Below is a small trained network, with its code and all its weights. Each question gives an input and a target symbol and asks what happens when units are switched off, that is, made to give their printed mean instead of their output.

import numpy as np


def w(rows, s, z=0):
    codes = np.array(rows[::2]) - 128.0
    scale = np.full(codes.shape[1], s)
    scale[-1] = z or s
    return codes * scale


def norm(h):
    return h / np.sqrt((h * h).mean(-1, keepdims=True) + 1e-5)


def f(y):
    return y / 2 * (1 + np.tanh(0.7978845608 * (y + 0.044715 * y**3)))


def softmax(a):
    e = np.exp(a - a.max(-1, keepdims=True))
    return e / e.sum(-1, keepdims=True)


def log_softmax(a):
    a = a - a.max(-1, keepdims=True)
    return a - np.log(np.exp(a).sum(-1, keepdims=True))


def net(x, mask):
    ids = ['αβδεζθλξπσφψω'.index(c) for c in x.split()]
    T = len(ids)
    res = E[ids] + P[:T]
    q, k, v = (norm(res) @ M[0].T for M in (Q, K, V))
    z = softmax(np.where(np.tri(T) > 0, q @ k.T / 2**0.5, -1e9)) @ v
    res = res + np.where(mask[0], z, O[0][:, -1]) @ O[0][:, :-1]
    y = f(norm(res) @ A[0][:, :-1].T + A[0][:, -1])
    res = res + np.where(mask[1:25], y, B[0][:, -1]) @ B[0][:, :-1]
    return log_softmax(norm(res)[-1] @ U[:, :-1].T + U[:, -1])


Q, K, V, O, A, B = {}, {}, {}, {}, {}, {}
E = w([
[84,121,131,93],'α',
[201,131,199,6],'β',
[111,134,140,37],'δ',
[199,81,104,180],'ε',
[211,116,86,104],'ζ',
[101,31,116,166],'θ',
[112,123,122,101],'λ',
[139,118,168,165],'ξ',
[136,168,127,156],'π',
[226,153,133,155],'σ',
[90,114,48,150],'φ',
[166,144,131,101],'ψ',
[81,127,129,84],'ω',
],0.023)
P = w([
[103,155,190,1],'0',
[101,147,172,53],'1',
[105,142,165,82],'2',
[111,138,160,108],'3',
[121,133,155,127],'4',
[114,130,160,114],'5',
],0.0079)
Q[0] = w([
[149,116,120,255],'h1',
[133,181,35,247],'h1',
],0.0092)
K[0] = w([
[98,53,190,61],'h1',
[75,220,129,2],'h1',
],0.009)
V[0] = w([
[147,2,245,82],'h1',
[99,166,245,151],'h1',
],0.0054)
O[0] = w([
[156,47,119,115,253],'h1',
[183,157,254,111,161],'h1',
],0.0066,0.0022)
A[0] = w([
[119,151,130,254,62],'n1',
[96,148,113,121,152],'n2',
[91,248,96,117,96],'n3',
[129,38,93,249,147],'n4',
[164,98,84,168,43],'n5',
[127,115,145,119,58],'n6',
[194,86,96,84,138],'n7',
[143,100,92,94,80],'n8',
[154,202,134,147,150],'n9',
[143,157,87,91,117],'n10',
[164,210,148,195,169],'n11',
[134,239,206,108,252],'n12',
[154,108,72,140,27],'n13',
[202,149,83,58,56],'n14',
[213,209,123,121,6],'n15',
[129,147,195,108,215],'n16',
[150,38,145,124,166],'n17',
[28,146,106,101,76],'n18',
[160,61,192,65,162],'n19',
[93,64,49,109,2],'n20',
[185,88,99,138,87],'n21',
[176,135,34,190,74],'n22',
[93,118,97,75,198],'n23',
[139,105,114,108,77],'n24',
],0.014,0.0034)
B[0] = w([
[102,62,204,43,144],'n1',
[222,73,116,96,152],'n2',
[122,147,25,148,168],'n3',
[86,169,71,51,187],'n4',
[144,144,133,175,143],'n5',
[107,137,147,156,126],'n6',
[153,102,114,180,183],'n7',
[116,107,116,111,149],'n8',
[161,183,113,50,149],'n9',
[139,45,56,64,150],'n10',
[114,174,130,116,168],'n11',
[126,218,84,193,249],'n12',
[130,175,71,195,133],'n13',
[163,40,201,79,172],'n14',
[109,93,152,28,170],'n15',
[133,140,98,245,210],'n16',
[3,117,118,100,184],'n17',
[198,148,137,83,223],'n18',
[56,119,114,223,255],'n19',
[83,166,191,57,176],'n20',
[150,142,49,134,153],'n21',
[203,146,173,225,163],'n22',
[210,119,157,82,229],'n23',
[146,124,141,121,134],'n24',
],0.0068,0.0085)
U = w([
[128,115,230,139,217],'α',
[69,3,206,174,22],'β',
[30,49,105,92,167],'δ',
[106,98,39,176,218],'ε',
[195,72,145,200,83],'ζ',
[47,145,156,209,254],'θ',
[106,82,168,88,72],'λ',
[3,205,230,123,45],'ξ',
[79,224,146,108,66],'π',
[226,185,146,160,138],'σ',
[89,250,68,154,153],'φ',
[177,24,89,103,118],'ψ',
[142,138,3,55,86],'ω',
],0.016,0.0069)

Each question gives the input, a string of symbols that net reads in full, and the target symbol t.
The units are the heads (2 rows each of Q, K, V and O) and the neurons (one row each of A and B). Each row of codes is followed by its name. A weight is (code - 128) times the scale printed after its matrix; where a second scale follows, it is the last column's (O, A, B and U).
mask holds one flag per unit, heads first, then neurons. A switched-off unit (its flag False) gives its mean, the last column of its rows in O or B, instead of its output. The means were averaged over made-up inputs and are rounded, as every weight is.
A unit's drop is (log p(t) with every unit on - log p(t) with that unit switched off) / (log p(t) with every unit on - log p(t) with every unit switched off).
The circuit of an input: a set's keep is (log p(t) with only the set's units on - log p(t) with every unit switched off) / (log p(t) with every unit on - log p(t) with every unit switched off). Starting from the 12 units with the biggest drops (on a tie, the unit counted first), units are removed one at a time, each time the one whose removal leaves the highest keep (on an exact tie, the one counted first), for as long as the keep stays at least 0.8.
circuit, biggest first: the units of the circuit, biggest drop first
unit that matters most: the unit with the biggest drop
top k neurons: the k neurons with the biggest drops, biggest first
drop when u is switched off: that unit's drop, to one decimal
input σ ψ ψ λ, target σ: circuit, biggest first : n23, n4
input ψ π φ σ δ, target σ: top 3 neurons : n17, n23, n4
input ψ φ π α, target φ: circuit, biggest first : h1, n3
input σ α α, target σ: top 4 neurons : n18, n23, n17, n4
input α φ ζ θ α φ, target ω: circuit, biggest first : n19, n16
input π α α α φ ε, target ε: top 2 neurons : n4, n17
input ξ λ φ ζ ζ ψ, target ψ: circuit, biggest first : n14, h1
input π λ ζ σ θ, target δ: circuit, biggest first : n4, n12
input π ε ξ δ π ψ, target ψ: top 2 neurons : n14, n15
input λ θ π δ, target φ: circuit, biggest first : h1, n12, n16
input λ α λ, target β: top neuron : n19
input θ α α λ, target δ: top 2 neurons : n17, n22
input λ σ π ψ, target φ: top 3 neurons : n12, n23, n18
input α σ ξ φ, target ω: unit that matters most : n12
input α α ε, target ε: top 4 neurons : n4, n17, n21, n12
input δ λ φ α ξ δ, target θ: drop when h1 is switched off : 1.2
input ε λ π π θ α, target α: drop when n4 is switched off : 0.2
input θ α θ, target δ: drop when n16 is switched off : 0.1
input α λ α α λ λ, target β: drop when n12 is switched off : 0.2
input λ π α δ, target φ: unit that matters most : h1
